Below is a small trained network, with its code and all its weights. Each question gives an input and a class and asks what happens when units are switched off, that is, made to give their printed mean instead of their output.

import numpy as np


def w(rows, s, z=0):
    codes = np.array(rows[::2]) - 128.0
    scale = np.full(codes.shape[1], s)
    scale[-1] = z or s
    return codes * scale


def f(y):
    return np.maximum(y, 0)


def log_softmax(a):
    a = a - a.max(-1, keepdims=True)
    return a - np.log(np.exp(a).sum(-1, keepdims=True))


def net(x, mask):
    res = np.array(x, float).reshape(1, 8) / 4 @ E
    y = f(res @ A[0][:, :-1].T + A[0][:, -1])
    res = res + np.where(mask, y, B[0][:, -1]) @ B[0][:, :-1]
    return log_softmax(res[-1] @ U[:, :-1].T + U[:, -1])


A, B = {}, {}
E = w([
[109,122,98,76,101,86,144],'x0',
[168,57,101,157,103,191,48],'x1',
[187,93,173,71,79,67,140],'x2',
[254,66,177,145,94,118,103],'x3',
[84,112,95,117,85,127,131],'x4',
[192,158,161,131,183,102,154],'x5',
[133,184,122,121,178,84,169],'x6',
[103,70,141,12,61,82,123],'x7',
],0.008)
A[0] = w([
[244,135,146,202,173,156,142,215],'N1',
[122,89,124,148,38,210,71,145],'N2',
[69,164,127,107,108,139,185,152],'N3',
[189,191,140,191,187,169,151,144],'N4',
[167,120,155,52,129,38,119,200],'N5',
[2,157,89,120,131,127,136,195],'N6',
[81,155,111,104,147,137,142,96],'N7',
[145,163,144,177,132,187,97,253],'N8',
[126,96,119,148,91,194,85,143],'N9',
[6,214,105,140,168,90,152,200],'N10',
[139,96,160,108,96,77,144,165],'N11',
[203,122,153,80,112,81,154,199],'N12',
[144,64,86,106,56,168,101,178],'N13',
[178,74,163,55,97,43,161,177],'N14',
[106,84,127,153,76,201,50,166],'N15',
],0.0084,0.0027)
B[0] = w([
[172,153,175,206,170,149,24,252],'N1',
[132,25,118,115,166,124,161,221],'N2',
[80,174,132,98,80,131,136,189],'N3',
[110,218,164,230,223,164,69,226],'N4',
[141,159,179,87,65,63,139,226],'N5',
[72,154,2,30,69,107,228,231],'N6',
[110,190,125,104,134,142,164,169],'N7',
[111,98,113,185,224,151,122,212],'N8',
[113,64,100,129,162,172,113,196],'N9',
[51,254,74,131,133,92,167,255],'N10',
[148,107,173,81,84,130,156,190],'N11',
[212,190,207,125,69,37,69,220],'N12',
[142,36,141,80,111,160,138,214],'N13',
[175,151,215,35,51,92,48,246],'N14',
[122,52,79,116,172,180,125,220],'N15',
],0.0063,0.0089)
U = w([
[120,13,80,102,147,180,121,93],'0',
[164,194,148,243,214,155,78,126],'1',
[2,217,33,77,122,120,213,74],'2',
[219,156,214,48,42,74,96,255],'3',
],0.0073,0.00074)

Each question gives the input, the list of numbers given to net, and the class t.
The units are the neurons (one row each of A and B). Each row of codes is followed by its name. A weight is (code - 128) times the scale printed after its matrix; where a second scale follows, it is the last column's (A, B and U).
mask holds one flag per neuron, in row order. A switched-off neuron (its flag False) gives its mean, the last column of its row in B, instead of its output. The means were averaged over made-up inputs and are rounded, as every weight is.
A unit's drop is (log p(t) with every unit on - log p(t) with that unit switched off) / (log p(t) with every unit on - log p(t) with every unit switched off).
The circuit of an input: a set's keep is (log p(t) with only the set's units on - log p(t) with every unit switched off) / (log p(t) with every unit on - log p(t) with every unit switched off). Starting from the 12 units with the biggest drops (on a tie, the unit counted first), units are removed one at a time, each time the one whose removal leaves the highest keep (on an exact tie, the one counted first), for as long as the keep stays at least 0.8.
circuit, biggest first: the units of the circuit, biggest drop first
top k neurons: the k neurons with the biggest drops, biggest first
drop when u is switched off: that unit's drop, to one decimal
input [-2,4,3,5,1,2,0,-2], class 1: top 2 neurons : [N1 N6]
input [7,0,7,-7,4,5,3,2], class 3: circuit, biggest first : [N14]
input [-7,7,5,7,-6,-8,4,1], class 0: circuit, biggest first : [N15 N2]
input [-2,1,-6,6,-6,5,-2,5], class 1: circuit, biggest first : [N1 N6]
input [-7,1,0,1,-5,-5,8,3], class 1: circuit, biggest first : [N14 N6]
input [-8,4,4,-4,-5,-7,8,2], class 2: circuit, biggest first : [N1 N14]
input [2,-3,-8,2,-2,-4,-6,2], class 0: drop when N6 is switched off : -0.3
input [-7,6,2,-7,8,-5,-4,-7], class 0: drop when N4 is switched off : 0.0
input [-5,4,4,6,-1,-6,3,-4], class 1: drop when N1 is switched off : 0.5
input [-6,-1,6,0,-7,-6,-8,-3], class 0: drop when N2 is switched off : 0.1
